Here is a tiny trained network, its code and every weight. The questions are about switching its units off for an input and a target symbol, where a switched-off unit gives its printed mean instead of its output.

import numpy as np


def w(rows, s, z=0):
    codes = np.array(rows[::2]) - 128.0
    scale = np.full(codes.shape[1], s)
    scale[-1] = z or s
    return codes * scale


def norm(h):
    return h / np.sqrt((h * h).mean(-1, keepdims=True) + 1e-5)


def f(y):
    return np.maximum(y, 0)


def softmax(a):
    e = np.exp(a - a.max(-1, keepdims=True))
    return e / e.sum(-1, keepdims=True)


def log_softmax(a):
    a = a - a.max(-1, keepdims=True)
    return a - np.log(np.exp(a).sum(-1, keepdims=True))


def net(x, mask):
    ids = ['ΞΠΣΦΨβδεζμτ'.index(c) for c in x.split()]
    T = len(ids)
    res = E[ids] + P[:T]
    r = norm(res)
    for j in range(2):
        rows = slice(4 * j, 4 * j + 4)
        q, k, v = (r @ M[0][rows].T for M in (Q, K, V))
        z = softmax(np.where(np.tri(T) > 0, q @ k.T / 4**0.5, -1e9)) @ v
        o = O[0][rows]
        res = res + np.where(mask[j], z, o[:, -1]) @ o[:, :-1]
    y = f(norm(res) @ A[0][:, :-1].T + A[0][:, -1])
    res = res + np.where(mask[2:6], y, B[0][:, -1]) @ B[0][:, :-1]
    return log_softmax(norm(res)[-1] @ U[:, :-1].T + U[:, -1])


Q, K, V, O, A, B = {}, {}, {}, {}, {}, {}
E = w([
[141,125,136,98],'Ξ',
[121,136,153,128],'Π',
[127,130,130,101],'Σ',
[151,124,157,132],'Φ',
[119,134,144,111],'Ψ',
[122,134,132,146],'β',
[136,127,160,116],'δ',
[250,160,30,137],'ε',
[140,129,153,140],'ζ',
[119,130,117,119],'μ',
[149,123,150,108],'τ',
],0.023)
P = w([
[97,101,118,158],'0',
[91,227,121,130],'1',
[123,143,133,109],'2',
[73,1,114,180],'3',
[76,150,67,244],'4',
[179,221,154,141],'5',
],0.0097)
Q[0] = w([
[185,185,115,153],'h0',
[134,73,81,160],'h0',
[62,173,128,144],'h0',
[118,159,109,116],'h0',
[129,143,145,114],'h1',
[145,222,149,99],'h1',
[117,127,111,153],'h1',
[181,255,138,94],'h1',
],0.02)
K[0] = w([
[182,17,50,127],'h0',
[213,248,102,99],'h0',
[77,149,196,6],'h0',
[139,81,147,201],'h0',
[96,123,143,118],'h1',
[77,3,202,152],'h1',
[222,80,166,87],'h1',
[58,35,141,132],'h1',
],0.011)
V[0] = w([
[112,100,181,128],'h0',
[64,106,153,97],'h0',
[72,160,195,121],'h0',
[158,162,168,177],'h0',
[76,155,97,186],'h1',
[79,152,63,151],'h1',
[121,113,81,3],'h1',
[117,160,136,65],'h1',
],0.012)
O[0] = w([
[45,161,178,136,215],'h0',
[57,122,173,12,241],'h0',
[64,209,191,125,254],'h0',
[146,75,202,191,121],'h0',
[1,97,44,138,165],'h1',
[25,188,84,89,113],'h1',
[183,236,80,9,54],'h1',
[175,206,162,61,113],'h1',
],0.0081,0.0047)
A[0] = w([
[254,98,124,142,254],'n0',
[86,93,157,197,229],'n1',
[212,122,130,173,157],'n2',
[147,170,84,115,191],'n3',
],0.015,0.0051)
B[0] = w([
[92,6,142,81,186],'n0',
[208,198,76,134,255],'n1',
[27,18,154,128,166],'n2',
[179,108,33,149,167],'n3',
],0.011,0.01)
U = w([
[249,97,98,20,105],'Ξ',
[34,205,199,191,15],'Π',
[146,182,84,36,102],'Σ',
[200,47,169,218,73],'Φ',
[20,191,196,65,64],'Ψ',
[61,138,29,226,179],'β',
[186,169,251,141,168],'δ',
[199,26,15,140,57],'ε',
[163,101,138,242,118],'ζ',
[45,125,17,83,140],'μ',
[130,48,211,75,252],'τ',
],0.013,0.0036)

Each question gives the input, a string of symbols that net reads in full, and the target symbol t.
The units are the heads (4 rows each of Q, K, V and O) and the neurons (one row each of A and B). Each row of codes is followed by its name. A weight is (code - 128) times the scale printed after its matrix; where a second scale follows, it is the last column's (O, A, B and U).
mask holds one flag per unit, heads first, then neurons. A switched-off unit (its flag False) gives its mean, the last column of its rows in O or B, instead of its output. The means were averaged over made-up inputs and are rounded, as every weight is.
A unit's drop is (log p(t) with every unit on - log p(t) with that unit switched off) / (log p(t) with every unit on - log p(t) with every unit switched off).
The circuit of an input: a set's keep is (log p(t) with only the set's units on - log p(t) with every unit switched off) / (log p(t) with every unit on - log p(t) with every unit switched off). Starting from all 6 units, units are removed one at a time, each time the one whose removal leaves the highest keep (on an exact tie, the one counted first), for as long as the keep stays at least 0.8.
units of the circuit, in order: the units of the circuit, biggest drop first
unit that matters most: the unit with the biggest drop
top k neurons: the k neurons with the biggest drops, biggest first
heads that matter: for each layer, one digit per head in row order, 1 if its drop is at least 0.15 and else 0, layers parted by /
drop when u is switched off: that unit's drop, to one decimal
input Ψ Σ Φ, target Ψ: heads that matter : 00
input τ μ β β, target μ: unit that matters most : h1
input β Σ Π μ, target Σ: heads that matter : 01
input δ Π β Ψ Ξ β, target Ψ: heads that matter : 10
input β β β, target β: units of the circuit, in order : [h1, n1]
input Ψ δ μ, target Ψ: heads that matter : 10
input δ Σ β, target δ: heads that matter : 11
input τ τ δ μ, target τ: heads that matter : 11
input β Π τ Ξ, target Π: units of the circuit, in order : [h0, n0]
input ζ β Σ μ, target β: units of the circuit, in order : [h1, h0, n1]
input τ δ τ Φ, target δ: units of the circuit, in order : [h1, h0]
input Φ τ Π, target Φ: heads that matter : 01
input δ τ δ β, target τ: units of the circuit, in order : [h1, h0, n0, n2]
input β Ψ β β τ β, target β: units of the circuit, in order : [h1]
input μ ζ δ Ψ, target ζ: units of the circuit, in order : [h0, n1]
input Σ Ψ β Ξ, target Ψ: units of the circuit, in order : [h1, h0]
input Σ β Π μ, target β: units of the circuit, in order : [h1, n1, h0]
input δ β β, target δ: units of the circuit, in order : [h0, h1]
input δ Ξ Π δ, target Ξ: top 2 neurons : [n3, n2]
input ζ Σ Π, target ζ: units of the circuit, in order : [h1]
input Π μ ζ Ξ, target μ: top 2 neurons : [n1, n3]
input Σ Σ τ Φ δ, target τ: top 3 neurons : [n1, n0, n2]
input ζ Ψ μ μ τ δ, target μ: top 2 neurons : [n1, n3]
input Π Π β δ, target Π: drop when h0 is switched off : 0.2
input Ψ Ξ β, target Ψ: drop when h0 is switched off : 0.3
input δ β ζ δ, target β: drop when h1 is switched off : 0.9
input μ Π Π τ Σ Π, target τ: drop when n1 is switched off : 0.0
input τ Ψ Ξ τ Ξ, target Ξ: unit that matters most : h1
